In the rows, 128 means zero.
Each row is followed by its class.
[166 125 119 150 111 146 108 115 134 125 141 172 159  90  84 137 141 141
 108 124 138 159 134 139 166 133  94 109 138 141 154 124 158 148 183 139
 168 150 113 117 119  95 173 101 104 125 131 147 127 109  95 141 136 183
 102  82 142 144 143 213 157 128 117 101 141  82 104  89 187  93 136  85
 133 113 108 143 155 139 125 131 150 107 150 129 120 132 113 132  58  90
 123 102 106 143  68 175 126 148 136 169 187 147 125 133 131 119 132 140
 139 143 153 138 165 140  86 138  62 134  75 109  40 127 124  73 162 119
 136 112 144 150 108 114 106  88  87 141 117 157 135 123  78]
TZ
[179 104 139 163 128 101 105 108 150  95 126 149 188 128 101  85 125 121
 107  96 141 146 146 137 156  82  93 104 135 121 129 112 158 139 165 126
 142 158  97 107 115  78 172 118 107 114 146 103 113 112 111  83 131 183
  97 131 118 139 134 197 141 134 159 111 103  72 107  80 164  91 118  92
 127 122 118 147 153 121 152 130 200 131 141 126 101 127 128 124 105  99
  88 174  95 116  77 150  81 146 129 181 158 105 150 147 125 144 141 119
 123 159 204 123 144 109 103 141  77 118  88 116  96 124 117 108 150 110
 124 146 132 140 121 106 144 109  66 158 138 141 109 123 117]
TZ
[144 164 126 166 127 121 118  95 109 102 157 124 173  64 111 106 126 140
 135 112 137 166 137 135 152  88 130 148 145 145 103 119 134 138 152 143
 160 166 116 105  95 166 166 124  90  90 136 116 110  69  90  98 159 173
 106  82 172 167 137 201 153 141 160 136 130 109 110 103 154  99 156  98
 122 104  86 116 177  95 130  88 169 105 137  95 108 126 132 128  71  87
 151 118 108 109  48 166  99 149 142 166 167 152 127 119  91 113 128 134
 132 173 175 154 140 185  77 120  83 141  97 105  75 130  85 116 171  67
 153 118 188 182 130 126  91 122 110 123 150 160 148 149  74]
TZ
[171 138  85 139 129 124 115 128 141 123 145 129 176  94  82  99 128 141
 134 132 133 149 153 143 173  67 102 126 144 147 137 101 150 134 161 135
 145 136 107 105 137 124 167 114 111 128 134 122 104  95  95 107 109 195
  70  78 164 140 156 200 167 142 158 113 117  91 124  94 157  77 165  92
 133 118  98 119 169 104 138 119 180 109 164 121 122 145 134 126  66  65
 127 107 116 129  85 148 122 157 138 162 190 161 132 117 108 153 143 140
 145 149 176 124 165 141  65 112  86 116  64  88  72 118 152  85 162 143
 173 135 159 163  75 104 112  93 134 127 138 152 126 146  62]
TZ
[154 137 122 144 149  96 108 104 123  94 149 145 206 114 108  92 123 130
 124 108 116 156 130 119 182  63 129 129 144 120 114  98 139 116 141 153
 150 155 106 107 129 123 163 104 113 118 156  81 113  92 114  90 147 167
  36 124 139 139 125 183 143 139 167 122 110 103 121  98 138  80 151 104
 157 112  93  94 152 105 139 107 172 115 133 137 107 135 149 142 104 102
  99 135 105  76  82 135  81 151 125 146 167 135 139 142 101 165 138 132
 135 167 193 125 131 137  86 116 113 138  85  94  95 112 138 150 124 118
 160 152 122 184  96  93 127 129 118 152 137 136 136 156 101]
PQ
[172 118 122 157 147 116  88 111 125 126 135 149 162  95 116  93 127 116
 128  93 120 125 150 119 128  85 108 110 135 148 160 108 165 146 115 124
 112 150 110 100 124 128 152 149 104 113 159 135 115  97  95  49 151 192
  93 109 115 128 129 161 149 123 163 125 123  58 113 102 153 109 142 110
  77 125 137 131 175 126 135 107 181 136 137 128 115 135 133  96  73 107
 109 141 107 125  80 137 114 137 161 197 150 127 133 116 115 134 140 118
 121 174 177  98 163 112 109 140  50 110 121  98 105 123 119 133 181 106
 145 130 100 134  96 125 124 117  84 118 136 143 115 161 110]
TZ
[157 127 149 155  99 118 159 101 109  97 170 115 203 117 102 136 133 136
 135 165 138 183 124 114 187  93 115 117 129 124 132 153 158 119 167 151
 140 174 103 105  86 145 165 110 126 114 132 118 121 122 105 138 156 148
 106 127 119 172  98 176 120 147 110 120 124 111 106  80 148 105 110 118
 134 108  95 119 175 120 123 120 153 119 137 141 127 145 137 139  69 127
 130 116  85  78  70 155 106 119 132 146 161 139 115 150 121 157 125 125
 115 140 164 151 131 168 107 123 121 153  76 147 103 110 123  99 114 106
 113 121 160 143 136 114 124  98  67 161 133 130 144 136 125]
PF
[150 131 100 127 120 115 123 134 111  99 144 138 192 113 112 101 129 131
 115 129 133 151 126 123 186  81 100 135 133 106 135 123 141  98 170 142
 116 148 115 117 116 115 152 105 144 124 135  96 117 115 111 120 121 156
  82 130 130 158 123 181 134 132 124 107 110  93 119  92 134  80 141 104
 121 126 106 125 159 116 138 112 181 118 134 120 124 127 149 149  82 108
 113 163  97  95  98 148  98 154 109 130 167 143 132 154 102 157 136 146
 135 137 182 115 116 140 109 124 122 146  66 111 103 110 137 113 107 109
 145 153 109 162  86  96 122  88 105 147 135 132 102 132 119]
PQ
[169 135 117 144 133 105 105 120 102  96 163 154 249  90 106  83 122 128
 113 116 113 160 127 117 194  60  86 138 143 115 147 119 143 110 140 156
 120 167 104 112 135 134 159 145 117 112 143 107 102  93 109 111 130 176
  63 112 133 137  98 210 166 145 133  96 126  63 116  76 174  82 163 109
 107 112  84 114 194 107 145 106 175 108 131 144 115 151 152 133  59  75
 116 116  92  93  61 164  86 161 123 162 178 154 131 136 101 164 151 127
 127 165 186 106 122 161  73 120  92 131  36  82  90  96 152 116 143 125
 151 150 103 180  72  85 120 101  96 144 138 150 126 160 107]
PQ
[161 148 107 144 120 122 111  97 119 115 128 131 173  88 103 103 122 131
 139 124 139 156 165 135 159  78 121 115 132 134 133 108 159 134 171 144
 136 159  89  99 121 147 153 108  87 105 146 110 130  87  99  79 145 190
 101  91 155 162 135 201 152 133 148 120 121  59 111  78 159  81 162 107
 120 127 115 133 171 113 128  90 197  97 128 118 133 148 134 126  53 101
 155 159 107 123  56 151  77 137 133 179 179 132 130 123  99 137 137 126
 134 167 186 133 176 159  97 124  79 121  79  93  78 128 123 114 152  86
 148 121 137 168 124 111 111 130  85 127 144 146 114 137  88]
TZ
[148 126 125 148 121 114 124 120 124  93 147 134 214  85 113  80 122 106
 117 105 128 155 130 116 183  72 110 132 133  95 114 112 149 111 141 156
 117 159  91 111 111 136 160 117 120 115 156  87 122 110 116  98 122 157
  85 128 120 157 112 184 135 138 120 110 105  83 116  88 144  97 138 113
 123 105 104 103 164 108 138  85 180 123 125 133 117 125 153 141  87 116
 114 169  95  97  87 145  75 143 128 128 157 131 138 150  99 165 130 132
 122 162 182 114 130 149 102 134 112 135  80 106 120 108 119 141 134 105
 137 145 100 165  99  96 128 122  86 146 131 142 109 139 122]
PQ
[173  95 128 142 136  69 126 158  84 128 141 154 196  71  86 128 125 125
 101 126 128 129 105 119 192 118  86 132 138 127 178 172 137 137 152 123
 140 172 124  88  88 101 169 129 117 101 132 156  96 116  91 129 143 179
  90 108 138 145 124 222 145 151 141 109 145 104 105  80 185  94 131 113
 106 118  71 133 217 109 139 139 165 135 154 153  94 143 131 115  51 128
 113 102  64  80  47 178 138 168 132 175 177 132 125 148 116 127 142 122
 123 149 184 127  96 162  66 118  83 147  76 111  62 111  98  76 118 115
 130 152 150 146  66 147 113  78 110 163 139 146 122 143 124]
JZ
[147 115 129 146 161  94 102 120 125 101 152 167 187 117 115 103 122 128
  98 118 139 141 137 141 174 103  90  99 144 126 135 126 144 137 164 128
 150 151 119  89  97  88 163  91 113 114 133 126 113 115 117 107 127 181
 110 110 127 140 133 201 135 134 155 112 115  89  98  88 152  97 136 105
 123 124 125 115 157 125 141 117 163 134 142 127  97 121 124 144  88 100
 104 147  95 116  62 151 103 171 138 167 159 100 130 159 121 136 138 118
 124 148 186 116 132 127  95 141  88 132  86 118  97 122  87 107 140 112
 159 141 121 149  77 111 110 111  73 152 138 141 118 129 118]
PQ
[172  99 109 140 164  87 116 147 171 131 140 134 178  84  91 101 131 142
 129 121 120 123 127 110 180  90 118 146 130 136 167 143 146 128 147 112
 135 169 134  84 125 124 151 127 114 111 147 123 106 107 100  93 155 184
  57 120 140 155 138 166 144 150 205 121 122 121 122 103 145  97 145 115
 122 122 101 112 203 107 136 127 160 131 144 148 111 157 134 106  78 121
  82 104  98  74  79 131 123 149 158 172 161 143 125 133 107 140 176 115
 127 150 191 110 120 153  90 102 102 137 106  95  82 115 154 110 120 122
 154 151 115 143  64 136 127  91 125 146 140 122 123 149 122]
PQ
[157 151 130 167 123 106 113  85 134  93 125 152 203  97 124  92 129 109
 126  91 145 162 145 139 193  82 109 117 124 123 135 135 153 143 166 133
 177 176  85  74 109 125 161 125  83  85 162 111 122  87 100  78 144 196
  94 111 174 162 130 197 165 134 166 130 111  55 103  65 205  68 164  89
 128 123  92 122 170  86 150  73 216  99 122 125 115 145 137 116  65 100
 113 174 106 115  42 138  76 145 133 184 176 120 137 141 101 132 143 128
 135 181 213 137 165 151  56 105  77 104  71  99  46 133 122 119 161  76
 120 123 132 175 149 116 124 147  70 116 147 142 130 131 125]
PQ
[183 100 178 189 148  70 136 114 159  80 113 145 193 144  87 100 127 120
 104 110 116 154 117  98 183  79 128 130 119 110 152 143 143 123 168 128
 179 178 109 101  98  59 172 132 130 111 149  90  97 146 114 108 182 143
  84 173  84 115 107 179 132 132 159 125 101 119  90  83 163  77  99 108
 168 101  94 130 162 115 142 119 163 142 129 180  89 139 143 109 131 141
  73 106  89  51  91 134  98 140 131 175 139  95 157 170 134 156 139 122
 121 146 184 134 105 102 114 127 111 121 117 128  75 128 143 125 121 141
  96 167 134 118 116 136 154 116  95 190 126 122 145 133 148]
PF
[161 135 116 134  97 135 123 123 121 118 122 147 171  89 103 118 124 132
 136 124 129 143 144 124 160 101 122 136 117 134 148 120 155 119 158 142
 112 149 107 124 142 153 146 104  98 112 141 102 130  80  95  98 138 168
  90 109 125 166 136 182 141 135 111 115 124  86 117  87 146  80 154 107
  94 126 111 130 184 124 135  94 175 116 139 128 135 132 126 123  61 103
 140 139 115 124  98 164  98 121 122 159 163 143 119 129 104 112 136 166
 132 155 169 108 163 162  91 122  71 136  85 104 103 129 132 106 137  92
 133 132 108 175  94 126 126 110 106 137 141 135 117 148  95]
PQ
[174  94 124 150  75 132 130 107 120 112 159 150 172 131  86 146 138 132
 100 126 160 160 157 136 172 154  62  96 132 129 175 153 192 143 219 156
 121 156  98 111  94  92 203  76 122 137 123 149 133 152  93 157 140 166
 128 108  53 181 111 205 112 139  57  91 124  61  76  54 178 118  84 101
 134 109 150 175 156 170 133 135 152 137 161 141 133 135 117 137  47 105
 100 131  65 131  74 169 125 113 137 171 166 124 117 170 158 147 132 137
 118 118 136 139 179 111 119 179  63 150  79 139 136 105  98  63 123 125
  89 103 101 113 116 117 125  63   4 187 126 129 119 103 121]
JZ
[177 138 156 181 109 106 129  97 135 107 106 127 172  75 105 116 134 125
 143 110 129 167 149 111 150  89 140 145 109 129 133 117 154 138 156 147
 140 173  89 119 110 152 149 128  80 104 149  91 134  89  85  67 193 167
 103 112 110 155 129 188 145 126 132 129 112  99  64  76 169  87 141 117
 112 109  94 137 171 113 131  81 180 121 132 143 134 144 140  98  66 109
 134 117 103 103  99 162  85 122 140 214 158 128 138 123 114 148 130 150
 131 171 175 149 168 154 105 127  70 137 114 120  86 130 120 122 168  66
  94 118 160 151 140 142 136 115  85 132 154 133 122 143  89]
TZ
[154 123  95 151 128 106 119 104 111 101 161 108 187 120 122  86 124 143
 125 110 137 139 168 131 162  77  84 122 160 137 118 108 157 138 180 133
 114 153  96  91 111 121 170 110 105 120 136 129 117 125 111  82 127 192
 110  92 117 165 118 174 140 141 170 100 124  75 115  79 137 117 128  96
 130 131 127 146 160 128 136 106 166 128 134  93 108 131 122 129  88  86
 134 147  79 112  69 138  95 145 148 156 173 130 134 140 121 141 137 103
 128 151 181 121 155 116 112 144  88 117  71 112 115 111 109 117 148 110
 155 123 152 136 105  99 105 118  54 148 138 153 103 122 115]
TZ
[171 152 106 166 106 122 125  79 129  99 146 135 190 116 103  92 131 134
 135 103 149 169 163 140 184  64 112 126 143 161 138 114 165 138 204 134
 164 157 101  74 114 118 189  96  94 114 150 112 117 111 112 102 145 203
 103  90 156 170 137 192 144 140 204 118 124  81 103  71 162  77 147  82
 146  99 109 133 156 118 126  99 190 111 138 121 123 148 118 137  75  85
 124 146 100 111  59 141  83 144 136 136 183 149 136 138 117 146 142 123
 133 157 191 134 183 137  98 120  89 111  61 101  73 119 117  95 155 111
 148 101 158 154 126  92 106 118  75 139 142 147 133 131  96]
PQ
[195 112 194 193 135  75 128  93 161  45 150 164 240 173  81 101 130 119
  80  99 135 191 116 120 185  81  67 102 140 102 117 121 146 123 180 178
 175 171  86 116 101  58 206 116 139 117 134  91 103 151 120 126 159 155
  83 165  51 115 111 213 144 142 111  77  98  66  78  74 199  77  84 101
 153  95 102 130 157 143 153 112 178 127 130 182  60 120 144 136 130 117
  48 132  69  76  46 171  81 170 111 165 162  98 157 185 146 179 129 116
 108 156 178 139 110  88 100 166 102 138  64 125 116  81 115 114 137 113
 102 154 119 142 112  96 157 109  36 207 130 146 138 128 134]
PF
[183 108 129 157 118  80 137 135 108 111 147 122 213  94  84 106 133 144
 122 124 133 154 118 114 199  98 107 148 134 134 161 154 158 116 172 129
 131 174 109  99 108 112 175 122 117 123 128 107 121 130  95 109 159 180
  78 161  99 153 110 190 135 146 130 110 125 114  95  77 149  98 120 114
 132 103  88 138 197 123 131 123 154 103 145 160 113 149 129 113  72 112
 117  90  78  68  78 149 125 146 156 173 162 137 131 148 129 140 155 119
 119 142 179 135 137 147  90 120  98 144  86 109  93  94 121  94 114 126
 124 144 144 125  92 134 131  77  78 167 156 135 140 149 114]
PF
